Below is a small trained network, with its code and all its weights. Each question gives an input and a class and asks what happens when units are switched off, that is, made to give their printed mean instead of their output.

import numpy as np


def w(rows, s, z=0):
    codes = np.array(rows[::2]) - 128.0
    scale = np.full(codes.shape[1], s)
    scale[-1] = z or s
    return codes * scale


def f(y):
    return np.maximum(y, 0)


def log_softmax(a):
    a = a - a.max(-1, keepdims=True)
    return a - np.log(np.exp(a).sum(-1, keepdims=True))


def net(x, mask):
    res = np.array(x, float).reshape(1, 8) / 4 @ E
    y = f(res @ A[0][:, :-1].T + A[0][:, -1])
    res = res + np.where(mask, y, B[0][:, -1]) @ B[0][:, :-1]
    return log_softmax(res[-1] @ U[:, :-1].T + U[:, -1])


A, B = {}, {}
E = w([
[97,53,122,235,153,144,131,74,92,123,192,152],'x0',
[152,64,18,92,203,207,71,152,141,161,83,145],'x1',
[101,159,59,101,175,52,90,124,139,75,239,91],'x2',
[121,103,63,107,92,31,183,109,70,196,84,159],'x3',
[32,170,129,136,175,154,122,139,2,80,89,98],'x4',
[235,115,145,98,161,121,138,70,75,32,111,171],'x5',
[128,129,130,126,128,128,123,129,124,132,130,135],'x6',
[109,77,188,105,204,85,190,228,143,102,136,211],'x7',
],0.0082)
A[0] = w([
[109,124,168,103,180,106,186,183,173,106,61,152,81],'n1',
[147,135,200,153,113,145,154,122,142,173,19,126,38],'n2',
[141,131,155,165,120,175,152,119,147,123,62,207,16],'n3',
[130,120,146,142,107,172,146,135,94,138,76,126,101],'n4',
[171,112,169,119,138,124,106,47,105,67,102,182,94],'n5',
[122,122,179,135,175,108,203,230,146,117,131,195,75],'n6',
[114,85,91,104,134,39,198,139,110,159,111,154,82],'n7',
[142,163,202,152,149,222,101,148,141,122,198,117,105],'n8',
[159,80,169,131,79,159,132,128,151,147,98,156,71],'n9',
[19,131,131,166,132,127,124,189,172,220,175,92,129],'n10',
[81,174,124,122,162,138,139,145,21,104,96,77,141],'n11',
[157,208,103,138,68,176,73,19,129,166,81,69,151],'n12',
[100,119,95,112,130,88,95,169,128,100,213,135,42],'n13',
[136,226,183,67,75,103,144,148,112,149,150,141,138],'n14',
[97,197,136,53,135,119,125,166,114,116,68,100,185],'n15',
[156,89,53,108,157,181,96,181,117,139,118,147,37],'n16',
[171,123,127,64,158,127,161,53,91,65,153,183,107],'n17',
[161,150,130,78,137,138,120,67,97,75,104,164,151],'n18',
[148,147,177,175,146,172,52,170,183,77,139,115,60],'n19',
[134,135,72,92,169,151,105,155,149,114,65,131,87],'n20',
[139,122,98,78,161,144,112,155,156,134,77,106,110],'n21',
[153,68,75,104,186,186,75,139,114,167,100,142,2],'n22',
[204,112,103,113,78,106,125,109,224,131,173,175,109],'n23',
[112,133,170,127,165,161,127,143,182,92,147,139,68],'n24',
[177,92,117,113,89,109,125,119,200,154,160,152,69],'n25',
[62,125,137,130,100,152,125,193,151,196,132,83,129],'n26',
[204,114,117,140,106,99,131,126,200,161,155,110,92],'n27',
[124,54,51,134,192,164,110,125,143,133,135,148,89],'n28',
[39,168,115,134,59,163,126,182,156,185,144,136,111],'n29',
[145,74,148,144,167,139,151,68,100,93,136,117,148],'n30',
[89,154,101,132,159,147,116,142,63,100,107,113,166],'n31',
[217,158,139,67,112,112,120,141,109,82,87,122,139],'n32',
[92,77,152,81,199,135,159,166,142,146,142,201,26],'n33',
[119,161,71,100,163,62,103,96,121,119,212,132,73],'n34',
[116,138,60,100,203,56,97,111,154,94,200,105,149],'n35',
[102,108,81,86,100,76,203,93,95,159,91,159,116],'n36',
[159,153,95,36,135,117,84,182,155,130,55,111,105],'n37',
[110,112,170,115,113,186,114,140,178,65,116,119,75],'n38',
[96,35,166,180,104,197,166,82,115,159,112,173,86],'n39',
[135,151,78,114,108,70,163,104,85,184,109,156,61],'n40',
[124,110,162,129,101,178,133,144,92,139,84,138,34],'n41',
[132,197,162,104,145,173,118,169,184,96,109,101,127],'n42',
[107,141,69,105,125,84,163,131,114,164,144,148,89],'n43',
[110,119,139,117,152,164,109,145,173,68,160,99,28],'n44',
[105,105,173,114,211,94,162,175,142,122,144,166,63],'n45',
[129,171,237,185,48,51,190,126,120,75,165,106,54],'n46',
[129,143,154,172,126,203,166,125,118,177,70,190,77],'n47',
[99,46,118,253,189,137,92,61,80,134,203,185,194],'n48',
],0.008,0.0023)
B[0] = w([
[151,121,93,85,76,186,171,118,99,134,192,118,186],'n1',
[178,209,123,72,115,89,57,141,141,86,84,98,197],'n2',
[160,175,140,89,143,123,125,135,150,88,124,105,177],'n3',
[138,176,141,92,100,109,137,162,131,94,111,139,176],'n4',
[108,97,112,117,206,134,162,75,207,157,106,151,190],'n5',
[134,115,84,103,93,235,178,69,82,148,217,114,202],'n6',
[172,132,79,177,119,130,77,116,67,110,109,151,189],'n7',
[184,84,59,187,129,81,59,128,52,141,76,175,197],'n8',
[149,216,161,99,117,116,115,190,146,86,79,140,179],'n9',
[124,124,88,93,183,96,148,73,205,140,90,138,224],'n10',
[7,170,164,194,144,204,176,187,149,112,117,182,214],'n11',
[170,112,74,63,26,248,214,76,79,156,222,136,245],'n12',
[190,210,137,73,114,131,121,143,148,89,100,91,172],'n13',
[108,21,163,154,106,61,113,119,106,172,147,82,192],'n14',
[91,62,150,149,88,103,152,189,160,109,167,170,194],'n15',
[100,148,224,174,174,60,114,44,75,224,169,88,195],'n16',
[125,118,116,111,199,132,116,98,215,126,97,114,197],'n17',
[112,87,97,126,204,149,164,110,200,154,109,145,184],'n18',
[184,116,49,187,161,104,104,136,57,97,99,172,188],'n19',
[105,139,197,164,114,77,136,104,104,168,138,105,181],'n20',
[137,91,190,133,82,86,94,108,131,178,134,98,175],'n21',
[134,176,195,157,165,91,130,94,80,196,168,57,204],'n22',
[31,144,159,190,151,193,171,198,130,107,117,182,215],'n23',
[151,123,77,143,102,121,79,131,64,144,112,165,166],'n24',
[58,169,165,201,153,192,134,165,125,135,111,158,192],'n25',
[144,97,98,91,208,125,163,81,205,121,97,174,202],'n26',
[48,198,181,225,145,205,172,214,108,127,138,178,194],'n27',
[129,124,253,139,127,82,128,105,80,192,144,43,206],'n28',
[119,90,88,125,223,133,118,55,206,142,127,141,206],'n29',
[98,81,93,122,139,111,139,130,187,132,101,152,180],'n30',
[79,152,169,182,124,184,172,181,151,129,130,151,191],'n31',
[85,57,90,123,141,117,132,109,226,141,118,169,190],'n32',
[147,141,90,107,106,197,182,86,88,167,170,114,188],'n33',
[167,207,135,58,113,143,116,169,98,60,85,57,193],'n34',
[178,237,152,44,80,124,128,176,170,71,77,81,211],'n35',
[175,114,77,205,148,102,49,141,63,98,108,201,192],'n36',
[86,24,174,115,47,66,100,140,142,151,151,103,196],'n37',
[127,130,85,165,119,118,74,120,75,134,93,122,169],'n38',
[141,160,118,84,38,79,120,149,152,74,105,94,207],'n39',
[168,140,62,186,138,140,67,111,68,117,98,196,180],'n40',
[131,229,138,87,149,101,113,179,116,88,91,90,170],'n41',
[145,67,72,158,102,88,77,144,100,108,127,164,184],'n42',
[140,138,74,138,138,117,60,132,118,85,91,138,167],'n43',
[185,157,77,153,144,96,76,136,73,83,110,142,167],'n44',
[147,140,119,80,111,212,157,86,96,132,183,140,185],'n45',
[160,139,245,170,171,72,100,59,98,244,143,10,226],'n46',
[177,188,142,60,132,107,121,176,175,104,66,88,198],'n47',
[100,10,146,86,28,78,103,203,189,102,176,135,247],'n48',
],0.0055,0.011)
U = w([
[142,127,211,160,149,73,109,64,84,189,160,62,84],'0',
[178,216,115,41,110,111,105,184,153,83,103,99,93],'1',
[157,113,54,83,71,238,172,65,87,146,219,128,98],'2',
[173,96,30,197,140,95,53,133,49,117,97,181,99],'3',
[41,157,157,204,153,193,162,219,143,122,122,172,126],'4',
[125,75,70,89,226,111,136,59,239,139,110,148,126],'5',
[110,10,130,103,41,61,107,189,163,121,171,128,255],'6',
],0.011,0.0039)

Each question gives the input, the list of numbers given to net, and the class t.
The units are the neurons (one row each of A and B). Each row of codes is followed by its name. A weight is (code - 128) times the scale printed after its matrix; where a second scale follows, it is the last column's (A, B and U).
mask holds one flag per neuron, in row order. A switched-off neuron (its flag False) gives its mean, the last column of its row in B, instead of its output. The means were averaged over made-up inputs and are rounded, as every weight is.
A unit's drop is (log p(t) with every unit on - log p(t) with that unit switched off) / (log p(t) with every unit on - log p(t) with every unit switched off).
The circuit of an input: a set's keep is (log p(t) with only the set's units on - log p(t) with every unit switched off) / (log p(t) with every unit on - log p(t) with every unit switched off). Starting from the 12 units with the biggest drops (on a tie, the unit counted first), units are removed one at a time, each time the one whose removal leaves the highest keep (on an exact tie, the one counted first), for as long as the keep stays at least 0.8.
units of the circuit, in order: the units of the circuit, biggest drop first
most important unit: the unit with the biggest drop
k most important neurons: the k neurons with the biggest drops, biggest first
drop of u: that unit's drop, to one decimal
input [1,4,-5,-1,-5,-8,6,-5], class 5: most important unit : n29
input [8,1,5,-2,-8,-2,-1,4], class 4: 2 most important neurons : (n23, n27)
input [-8,6,-6,7,0,-8,6,6], class 5: 3 most important neurons : (n26, n29, n10)
input [7,-2,6,2,1,8,5,-7], class 5: 3 most important neurons : (n17, n5, n18)
input [3,8,8,7,4,5,2,5], class 0: 3 most important neurons : (n28, n16, n22)
input [4,6,3,-7,0,1,2,-2], class 3: 4 most important neurons : (n19, n8, n46, n44)
input [1,4,3,3,-8,2,1,-7], class 4: units of the circuit, in order : (n23, n27)
input [-8,-7,4,-7,3,8,-6,-2], class 5: units of the circuit, in order : (n32, n18)
input [-1,2,3,-7,-8,1,1,2], class 4: 2 most important neurons : (n23, n27)
input [-5,0,-1,3,4,0,-2,-2], class 6: units of the circuit, in order : (n37, n15)
input [-1,2,-7,7,-7,-7,-4,-6], class 1: units of the circuit, in order : (n2, n9)
input [2,2,-6,6,3,-3,-4,7], class 2: 2 most important neurons : (n6, n33)
input [-5,3,-1,6,6,-4,0,-2], class 3: 3 most important neurons : (n36, n40, n23)
input [-4,-7,-4,7,-6,8,-4,4], class 5: most important unit : n32
input [4,-6,-2,-7,-7,-7,-7,2], class 3: units of the circuit, in order : (n8, n19)
input [4,-3,8,-4,8,0,2,-3], class 1: 2 most important neurons : (n35, n34)
input [2,7,3,-1,6,8,0,-2], class 5: 2 most important neurons : (n18, n17)
input [-8,-7,5,-1,-8,0,-2,1], class 4: 4 most important neurons : (n23, n27, n25, n48)
input [-6,4,1,6,-5,0,-1,4], class 3: 4 most important neurons : (n7, n48, n36, n40)
input [5,-3,-4,5,3,4,-5,-3], class 3: units of the circuit, in order : (n36)
input [6,0,2,-5,5,8,2,2], class 5: 2 most important neurons : (n5, n17)
input [-2,7,8,-7,-3,-3,-1,8], class 1: 3 most important neurons : (n35, n13, n12)
input [1,3,-6,-6,6,0,-2,2], class 1: units of the circuit, in order : (n47, n23)
input [7,-4,-3,8,3,-5,0,-4], class 3: drop of n40 : 0.2
input [0,2,-5,7,6,-1,-2,-7], class 2: drop of n19 : 0.4
input [-4,-3,0,-7,-4,-1,0,-5], class 3: drop of n8 : 0.1
input [2,-1,5,1,6,-6,2,-5], class 4: units of the circuit, in order : (n11)
input [-2,-1,-8,1,6,-8,-1,-2], class 1: drop of n4 : 0.1
